Small tables with named rows and columns. After each table, cells are looked up by row and column.

vipog =
       bip  mulupi  gabezi  gop  ganilu  mafa  remubog
votof  126     120      94  198      99   179      181
mez     67      85      25  149      50   197      195
bagu   226     151     214  178     203   238      192

mulupi of votof is 120
bip of votof is 126
mulupi of mez is 85
mafa of votof is 179
gop of votof is 198
bip of bagu is 226
ganilu of mez is 50
Row with the largest ganilu: bagu

padovi
|  | tof | goluvul | mopinev | bef | gazarin | suzeder | vetela | kisotu | retobeg |
|---|---|---|---|---|---|---|---|---|---|
| val | 7.718 | 8.868 | 1.679 | 3.017 | 2.858 | 4.141 | 2.886 | 8.023 | 5.795 |
| tonabu | 5.050 | 5.956 | 6.411 | 4.302 | 4.822 | 5.364 | 5.881 | 5.697 | 3.800 |
| nul | 7.043 | 7.816 | 3.049 | 2.947 | 3.154 | 4.885 | 3.863 | 7.609 | 5.554 |
| kado | 4.617 | 5.127 | 6.319 | 4.673 | 5.007 | 5.673 | 6.188 | 5.407 | 4.052 |
| vus | 6.722 | 8.319 | 3.533 | 3.614 | 3.811 | 4.811 | 3.353 | 7.654 | 5.473 |
| gomani | 5.033 | 5.277 | 6.292 | 4.550 | 4.965 | 5.335 | 5.995 | 5.499 | 4.194 |
| kele | 2.312 | 5.746 | 4.253 | 7.416 | 6.297 | 7.623 | 3.447 | 5.508 | 6.225 |
| vomel | 7.135 | 7.545 | 2.727 | 3.383 | 3.097 | 3.784 | 3.808 | 6.668 | 5.322 |
| bipivo | 7.744 | 9.565 | 1.494 | 2.870 | 2.405 | 4.640 | 2.344 | 8.257 | 6.250 |
| nem | 8.173 | 9.272 | 1.521 | 2.531 | 2.629 | 4.121 | 2.675 | 7.987 | 5.863 |
| mez | 7.326 | 8.713 | 2.373 | 2.945 | 2.699 | 4.936 | 2.824 | 7.986 | 5.924 |
| kofo | 7.852 | 8.424 | 1.750 | 2.886 | 2.995 | 3.746 | 3.161 | 7.527 | 5.584 |
| moz | 6.555 | 6.551 | 4.261 | 3.207 | 3.539 | 4.734 | 5.007 | 6.705 | 5.477 |
| tal | 6.979 | 8.159 | 3.399 | 2.787 | 3.161 | 4.914 | 3.886 | 7.612 | 5.464 |

kado, suzeder => 5.673
kofo, bef => 2.886
val, gazarin => 2.858
moz, kisotu => 6.705
tonabu, mopinev => 6.411
nem, kisotu => 7.987
kele, mopinev => 4.253
bipivo, kisotu => 8.257
tonabu, kisotu => 5.697
Row with the largest suzeder: kele

Table lom
         firenis  naladug  tegasem  lume  rivus  tufud
gereb         57       35       61   -62     37     35
nure          28       40       22    44     18    -27
kinomu         5       23       26   -27     17     25
bif          -23       11       -8    -3     11     31
selu           0       28        8   -24     28      6
sefige       -38      -10       52   -38     32     63
luto          -2       30       65    10     51      1
vun          -36      -15       -6   -26     20     48
mivimar      -35      -27        9    67     17    -32

selu, tegasem => 8
nure, lume => 44
selu, firenis => 0
kinomu, lume => -27
bif, firenis => -23
vun, firenis => -36

razun =
,dotumud,zuku,motibot,gir,duki,zuf,tafe,numuvul,netaka,dom
bip,319,736,219,762,237,766,288,274,228,762
tusov,766,774,234,219,406,757,245,768,778,776
bul,753,301,225,279,245,701,763,732,233,353
mig,230,238,784,764,780,215,246,226,275,228
dut,765,236,228,241,253,765,754,762,252,401
pugu,759,226,234,230,254,763,766,782,236,425
mazuki,763,234,225,242,238,752,795,761,245,435
tol,752,532,635,256,635,339,741,741,659,274

dotumud of mig: 230
motibot of dut: 228
duki of mig: 780
numuvul of tol: 741
motibot of pugu: 234
zuku of dut: 236
dotumud of mazuki: 763
netaka of mig: 275
motibot of mig: 784
motibot of bip: 219
zuku of tol: 532
zuf of mig: 215
gir of bul: 279
tafe of mazuki: 795
dom of mig: 228

kam:
         par  noselub
sabev     52       98
ton      117       19
raneda    49      109
faterek  196       22

faterek, noselub => 22
raneda, noselub => 109
sabev, par => 52
faterek, par => 196
ton, noselub => 19
raneda, par => 49
sabev, noselub => 98
ton, par => 117

Table bon
fields: perivif, nepe, soz, futovi, dag, domuve, kugat, toz, ledubok, luno
zumuvo: [84, 232, 120, 238, 124, 85, 92, 164, 133, 111]
zib: [91, 172, 144, 71, 106, 177, 87, 148, 222, 230]
nek: [121, 103, 157, 86, 132, 167, 182, 138, 158, 232]
fis: [89, 212, 197, 212, 199, 51, 96, 126, 158, 94]
tuvak: [138, 160, 99, 166, 61, 210, 125, 137, 95, 208]
felar: [122, 137, 226, 68, 154, 99, 112, 108, 232, 215]

zib, domuve -> 177
zib, nepe -> 172
zumuvo, toz -> 164
tuvak, ledubok -> 95
felar, luno -> 215
nek, ledubok -> 158
felar, soz -> 226
tuvak, luno -> 208
nek, domuve -> 167
nek, toz -> 138
zib, kugat -> 87
zumuvo, perivif -> 84
zumuvo, soz -> 120
fis, perivif -> 89
Which row has the largest perivif? tuvak

nozif:
,zak,zatudug,kifo,karadib,zuki,nuz,pog,muna
fadu,4712,5643,1766,4974,1021,331,1927,2470
mus,5152,4560,1296,3678,3425,1229,1893,2814
lise,4621,5849,617,4747,2786,2363,1531,3193
gopepab,1188,1151,5923,2360,6539,7638,6269,4616
vigas,2061,3001,4769,3042,4521,6187,5192,5495
seb,3316,3009,4748,2858,4110,4556,4155,5254
voli,3157,5613,3025,5503,1172,2072,2950,2619

pog of vigas is 5192
pog of gopepab is 6269
muna of lise is 3193
zuki of mus is 3425
kifo of mus is 1296
karadib of fadu is 4974
muna of vigas is 5495
zatudug of gopepab is 1151
zuki of lise is 2786
muna of gopepab is 4616
pog of lise is 1531
muna of seb is 5254
zatudug of mus is 4560
nuz of fadu is 331
nuz of lise is 2363
nuz of gopepab is 7638
nuz of voli is 2072
pog of fadu is 1927
zatudug of voli is 5613
Row with the largest kifo: gopepab

